Below are the code and all the weights of a small trained network. Each question names an input and a class and asks about switching units off, where a switched-off unit gives its printed mean instead of its output.

import numpy as np


def w(rows, s, z=0):
    codes = np.array(rows[::2]) - 128.0
    scale = np.full(codes.shape[1], s)
    scale[-1] = z or s
    return codes * scale


def f(y):
    return y / 2 * (1 + np.tanh(0.7978845608 * (y + 0.044715 * y**3)))


def log_softmax(a):
    a = a - a.max(-1, keepdims=True)
    return a - np.log(np.exp(a).sum(-1, keepdims=True))


def net(x, mask):
    res = np.array(x, float).reshape(1, 4) / 4 @ E
    y = f(res @ A[0][:, :-1].T + A[0][:, -1])
    res = res + np.where(mask, y, B[0][:, -1]) @ B[0][:, :-1]
    return log_softmax(res[-1] @ U[:, :-1].T + U[:, -1])


A, B = {}, {}
E = w([
[123,127,128],'x0',
[180,77,20],'x1',
[126,128,126],'x2',
[184,254,103],'x3',
],0.0084)
A[0] = w([
[123,128,124,82],'n1',
[54,206,243,199],'n2',
[123,207,104,22],'n3',
[145,251,87,78],'n4',
[136,122,20,1],'n5',
[58,78,131,88],'n6',
],0.012,0.0027)
B[0] = w([
[136,201,178,121],'n1',
[202,49,49,254],'n2',
[46,109,177,166],'n3',
[61,53,137,225],'n4',
[197,8,108,172],'n5',
[61,117,121,177],'n6',
],0.012,0.0085)
U = w([
[165,86,89,91],'0',
[109,117,94,255],'1',
[54,76,147,66],'2',
[138,110,125,240],'3',
[166,144,137,138],'4',
[122,193,154,57],'5',
[148,248,141,56],'6',
[146,213,175,45],'7',
],0.017,0.0099)

Each question gives the input, the list of numbers given to net, and the class t.
The units are the neurons (one row each of A and B). Each row of codes is followed by its name. A weight is (code - 128) times the scale printed after its matrix; where a second scale follows, it is the last column's (A, B and U).
mask holds one flag per neuron, in row order. A switched-off neuron (its flag False) gives its mean, the last column of its row in B, instead of its output. The means were averaged over made-up inputs and are rounded, as every weight is.
A unit's drop is (log p(t) with every unit on - log p(t) with that unit switched off) / (log p(t) with every unit on - log p(t) with every unit switched off).
The circuit of an input: a set's keep is (log p(t) with only the set's units on - log p(t) with every unit switched off) / (log p(t) with every unit on - log p(t) with every unit switched off). Starting from all 6 units, units are removed one at a time, each time the one whose removal leaves the highest keep (on an exact tie, the one counted first), for as long as the keep stays at least 0.8.
circuit, biggest first: the units of the circuit, biggest drop first
top k neurons: the k neurons with the biggest drops, biggest first
drop when u is switched off: that unit's drop, to one decimal
input [0,1,-1,5], class 2: circuit, biggest first -> (n4 n2)
input [-4,-8,6,0], class 0: circuit, biggest first -> (n2)
input [-2,-7,5,7], class 0: top 2 neurons -> (n2 n6)
input [1,-4,-3,-2], class 0: top 3 neurons -> (n2 n3 n4)
input [-1,-3,1,5], class 2: top 3 neurons -> (n4 n3 n5)
input [4,3,2,7], class 2: circuit, biggest first -> (n4 n3)
input [1,5,3,8], class 2: circuit, biggest first -> (n4 n3)
input [-7,-7,5,-7], class 0: top 3 neurons -> (n2 n4 n3)
input [4,-5,-3,8], class 2: drop when n4 is switched off -> 1.0
input [0,-8,2,-4], class 0: drop when n2 is switched off -> 0.8
input [-7,-6,3,8], class 2: drop when n4 is switched off -> 1.1
input [3,-4,-7,7], class 2: drop when n3 is switched off -> 0.6
